Below is a small trained network, with its code and all its weights. Each question gives an input and a class and asks what happens when units are switched off, that is, made to give their printed mean instead of their output.

import numpy as np


def w(rows, s, z=0):
    codes = np.array(rows[::2]) - 128.0
    scale = np.full(codes.shape[1], s)
    scale[-1] = z or s
    return codes * scale


def f(y):
    return np.maximum(y, 0)


def log_softmax(a):
    a = a - a.max(-1, keepdims=True)
    return a - np.log(np.exp(a).sum(-1, keepdims=True))


def net(x, mask):
    res = np.array(x, float).reshape(1, 8) / 4 @ E
    y = f(res @ A[0][:, :-1].T + A[0][:, -1])
    res = res + np.where(mask, y, B[0][:, -1]) @ B[0][:, :-1]
    return log_softmax(res[-1] @ U[:, :-1].T + U[:, -1])


A, B = {}, {}
E = w([
[120,125,141,129,134,122,144,146],'x0',
[130,130,107,137,123,111,134,124],'x1',
[129,124,133,128,132,123,131,130],'x2',
[190,155,84,100,249,174,180,120],'x3',
[123,137,127,126,129,119,132,130],'x4',
[122,147,140,115,131,122,129,130],'x5',
[133,133,119,128,124,122,124,118],'x6',
[205,164,136,170,138,104,78,225],'x7',
],0.014)
A[0] = w([
[190,151,99,131,209,121,123,152,99],'N1',
[129,136,161,152,98,106,52,127,158],'N2',
[120,131,171,162,98,115,71,176,148],'N3',
[91,93,152,114,32,88,80,149,226],'N4',
[43,95,130,125,135,156,195,30,248],'N5',
[247,189,152,189,114,107,73,231,134],'N6',
[68,116,151,145,56,109,125,116,190],'N7',
[152,148,105,110,174,127,169,126,150],'N8',
[72,112,158,115,44,107,105,101,183],'N9',
[209,164,79,100,216,191,233,127,148],'N10',
[109,109,113,70,178,147,149,94,140],'N11',
[215,151,110,122,152,106,129,195,96],'N12',
[201,160,107,148,206,146,135,155,107],'N13',
[83,100,176,156,17,93,73,132,253],'N14',
[206,170,118,164,142,100,34,254,133],'N15',
[52,87,112,78,129,142,185,44,253],'N16',
[118,155,161,167,116,102,50,143,132],'N17',
[78,107,168,124,157,168,112,104,214],'N18',
],0.0082,0.0059)
B[0] = w([
[116,140,144,148,142,170,98,95,191],'N1',
[143,121,122,156,121,94,133,160,170],'N2',
[153,122,120,150,120,110,132,167,173],'N3',
[109,114,154,158,73,1,91,171,212],'N4',
[91,73,116,44,106,112,143,58,219],'N5',
[178,171,157,186,143,142,95,163,223],'N6',
[106,119,154,125,89,113,94,128,192],'N7',
[115,153,130,119,126,165,144,129,179],'N8',
[126,103,146,126,116,109,99,114,197],'N9',
[150,141,117,92,193,204,124,55,248],'N10',
[142,107,111,96,120,153,160,128,173],'N11',
[124,125,148,138,140,149,84,126,184],'N12',
[139,170,136,135,145,165,100,97,200],'N13',
[126,96,141,144,77,56,130,155,231],'N14',
[185,181,157,195,152,138,87,154,221],'N15',
[103,93,116,84,117,113,151,65,218],'N16',
[152,120,117,147,146,106,150,172,165],'N17',
[119,99,122,118,133,94,135,117,168],'N18',
],0.012,0.017)
U = w([
[19,59,156,75,26,29,133,100,248],'0',
[182,130,145,223,107,35,138,250,136],'1',
[113,97,32,2,199,181,241,62,108],'2',
[155,183,179,171,203,218,95,116,43],'3',
],0.0072,0.0012)

Each question gives the input, the list of numbers given to net, and the class t.
The units are the neurons (one row each of A and B). Each row of codes is followed by its name. A weight is (code - 128) times the scale printed after its matrix; where a second scale follows, it is the last column's (A, B and U).
mask holds one flag per neuron, in row order. A switched-off neuron (its flag False) gives its mean, the last column of its row in B, instead of its output. The means were averaged over made-up inputs and are rounded, as every weight is.
A unit's drop is (log p(t) with every unit on - log p(t) with that unit switched off) / (log p(t) with every unit on - log p(t) with every unit switched off).
The circuit of an input: a set's keep is (log p(t) with only the set's units on - log p(t) with every unit switched off) / (log p(t) with every unit on - log p(t) with every unit switched off). Starting from the 12 units with the biggest drops (on a tie, the unit counted first), units are removed one at a time, each time the one whose removal leaves the highest keep (on an exact tie, the one counted first), for as long as the keep stays at least 0.8.
units of the circuit, in order: the units of the circuit, biggest drop first
top k neurons: the k neurons with the biggest drops, biggest first
drop of u: that unit's drop, to one decimal
input [-4,-4,-4,-3,-2,2,1,1], class 1: units of the circuit, in order -> N5
input [-6,4,-2,1,8,6,3,-1], class 2: top 2 neurons -> N4, N14
input [3,2,-2,5,-7,-6,3,0], class 2: top 2 neurons -> N15, N6
input [-5,1,-3,1,-3,3,-8,5], class 3: top 2 neurons -> N4, N14
input [-4,4,2,5,8,3,-2,0], class 2: top 2 neurons -> N15, N6
input [1,-1,6,-1,-3,3,-7,1], class 1: top 2 neurons -> N5, N16
input [-5,-8,2,7,7,-7,-6,0], class 2: drop of N6 -> 0.1
input [-1,6,6,3,-7,8,0,0], class 2: drop of N6 -> 0.2
input [2,-7,3,5,-8,7,1,0], class 2: drop of N6 -> 0.2
input [8,-2,-3,6,1,-8,-3,0], class 2: top 2 neurons -> N15, N6
input [-7,-2,-3,1,-4,-4,1,-8], class 2: drop of N4 -> 0.5
